Below are the code and all the weights of a small trained network. Each question names an input and a class and asks about switching units off, where a switched-off unit gives its printed mean instead of its output.

import numpy as np


def w(rows, s, z=0):
    codes = np.array(rows[::2]) - 128.0
    scale = np.full(codes.shape[1], s)
    scale[-1] = z or s
    return codes * scale


def f(y):
    return np.maximum(y, 0)


def log_softmax(a):
    a = a - a.max(-1, keepdims=True)
    return a - np.log(np.exp(a).sum(-1, keepdims=True))


def net(x, mask):
    res = np.array(x, float).reshape(1, 6) / 4 @ E
    y = f(res @ A[0][:, :-1].T + A[0][:, -1])
    res = res + np.where(mask, y, B[0][:, -1]) @ B[0][:, :-1]
    return log_softmax(res[-1] @ U[:, :-1].T + U[:, -1])


A, B = {}, {}
E = w([
[82,127,241,105,111],'x0',
[83,148,75,35,138],'x1',
[177,254,193,130,96],'x2',
[142,98,182,168,212],'x3',
[31,145,93,163,124],'x4',
[102,99,124,216,107],'x5',
],0.0089)
A[0] = w([
[81,90,139,92,202,112],'n1',
[175,94,117,105,145,121],'n2',
[175,124,128,125,174,163],'n3',
[97,173,172,92,81,118],'n4',
[111,109,127,116,138,74],'n5',
[117,115,112,153,106,175],'n6',
[112,129,136,117,109,5],'n7',
[107,153,179,112,90,101],'n8',
[111,129,182,87,101,78],'n9',
[139,148,111,164,128,95],'n10',
[156,101,99,123,59,107],'n11',
[123,75,129,101,97,199],'n12',
[180,138,110,133,81,150],'n13',
[136,91,128,86,65,118],'n14',
[106,129,138,84,146,192],'n15',
[5,131,76,113,118,106],'n16',
[102,72,162,197,130,186],'n17',
[143,78,165,198,112,176],'n18',
[157,195,117,173,149,214],'n19',
[112,160,123,140,117,31],'n20',
],0.019,0.0028)
B[0] = w([
[72,77,148,91,48,211],'n1',
[150,87,108,94,113,174],'n2',
[154,82,136,130,104,176],'n3',
[160,194,133,151,86,193],'n4',
[107,111,115,132,119,152],'n5',
[112,134,114,133,172,168],'n6',
[114,139,150,151,133,136],'n7',
[155,165,165,154,103,179],'n8',
[142,181,162,138,92,176],'n9',
[145,115,126,144,166,155],'n10',
[128,160,84,57,165,177],'n11',
[68,152,93,73,134,184],'n12',
[199,125,90,99,141,178],'n13',
[116,168,99,69,105,174],'n14',
[121,126,153,119,78,177],'n15',
[51,93,69,254,115,254],'n16',
[97,141,198,118,202,224],'n17',
[116,115,204,71,171,212],'n18',
[199,117,116,191,168,196],'n19',
[131,142,103,153,143,146],'n20',
],0.028,0.014)
U = w([
[79,92,222,100,180,88],'0',
[145,226,159,149,13,233],'1',
[192,69,85,110,131,28],'2',
[4,101,59,182,97,255],'3',
[62,62,118,61,2,139],'4',
[154,168,87,174,164,15],'5',
[113,122,18,61,104,58],'6',
],0.0075,0.002)

Each question gives the input, the list of numbers given to net, and the class t.
The units are the neurons (one row each of A and B). Each row of codes is followed by its name. A weight is (code - 128) times the scale printed after its matrix; where a second scale follows, it is the last column's (A, B and U).
mask holds one flag per neuron, in row order. A switched-off neuron (its flag False) gives its mean, the last column of its row in B, instead of its output. The means were averaged over made-up inputs and are rounded, as every weight is.
A unit's drop is (log p(t) with every unit on - log p(t) with that unit switched off) / (log p(t) with every unit on - log p(t) with every unit switched off).
The circuit of an input: a set's keep is (log p(t) with only the set's units on - log p(t) with every unit switched off) / (log p(t) with every unit on - log p(t) with every unit switched off). Starting from the 12 units with the biggest drops (on a tie, the unit counted first), units are removed one at a time, each time the one whose removal leaves the highest keep (on an exact tie, the one counted first), for as long as the keep stays at least 0.8.
units of the circuit, in order: the units of the circuit, biggest drop first
top k neurons: the k neurons with the biggest drops, biggest first
drop of u: that unit's drop, to one decimal
input [-3,2,5,6,4,-7], class 5: units of the circuit, in order	[n19]
input [-4,-8,-2,4,-2,-8], class 2: top 3 neurons	[n2; n3; n17]
input [7,-7,3,-1,3,2], class 0: top 2 neurons	[n18; n17]
input [-5,-5,8,0,0,-4], class 5: top 3 neurons	[n1; n19; n2]
input [-7,-8,5,-4,2,7], class 5: top 2 neurons	[n19; n13]
input [2,0,5,-7,8,-1], class 1: top 2 neurons	[n4; n8]
input [-2,-5,-6,7,2,-6], class 0: top 3 neurons	[n17; n18; n16]
input [-8,0,5,4,4,7], class 5: top 2 neurons	[n19; n1]
input [-5,-5,3,-8,-4,7], class 2: top 3 neurons	[n13; n16; n19]
input [-8,-7,-8,-7,0,4], class 6: top 2 neurons	[n11; n13]
input [-2,7,-8,4,-4,4], class 4: top 3 neurons	[n1; n2; n19]
input [7,-1,0,7,-4,-5], class 1: top 2 neurons	[n9; n8]
input [-3,-6,4,4,-5,6], class 0: drop of n18	0.3
input [5,8,-6,-1,-3,-5], class 4: units of the circuit, in order	[n1]
input [4,3,-5,5,-7,3], class 4: drop of n12	0.1
input [-7,2,7,2,-2,-2], class 2: drop of n16	0.1
input [-7,5,8,-2,3,7], class 5: drop of n12	0.0
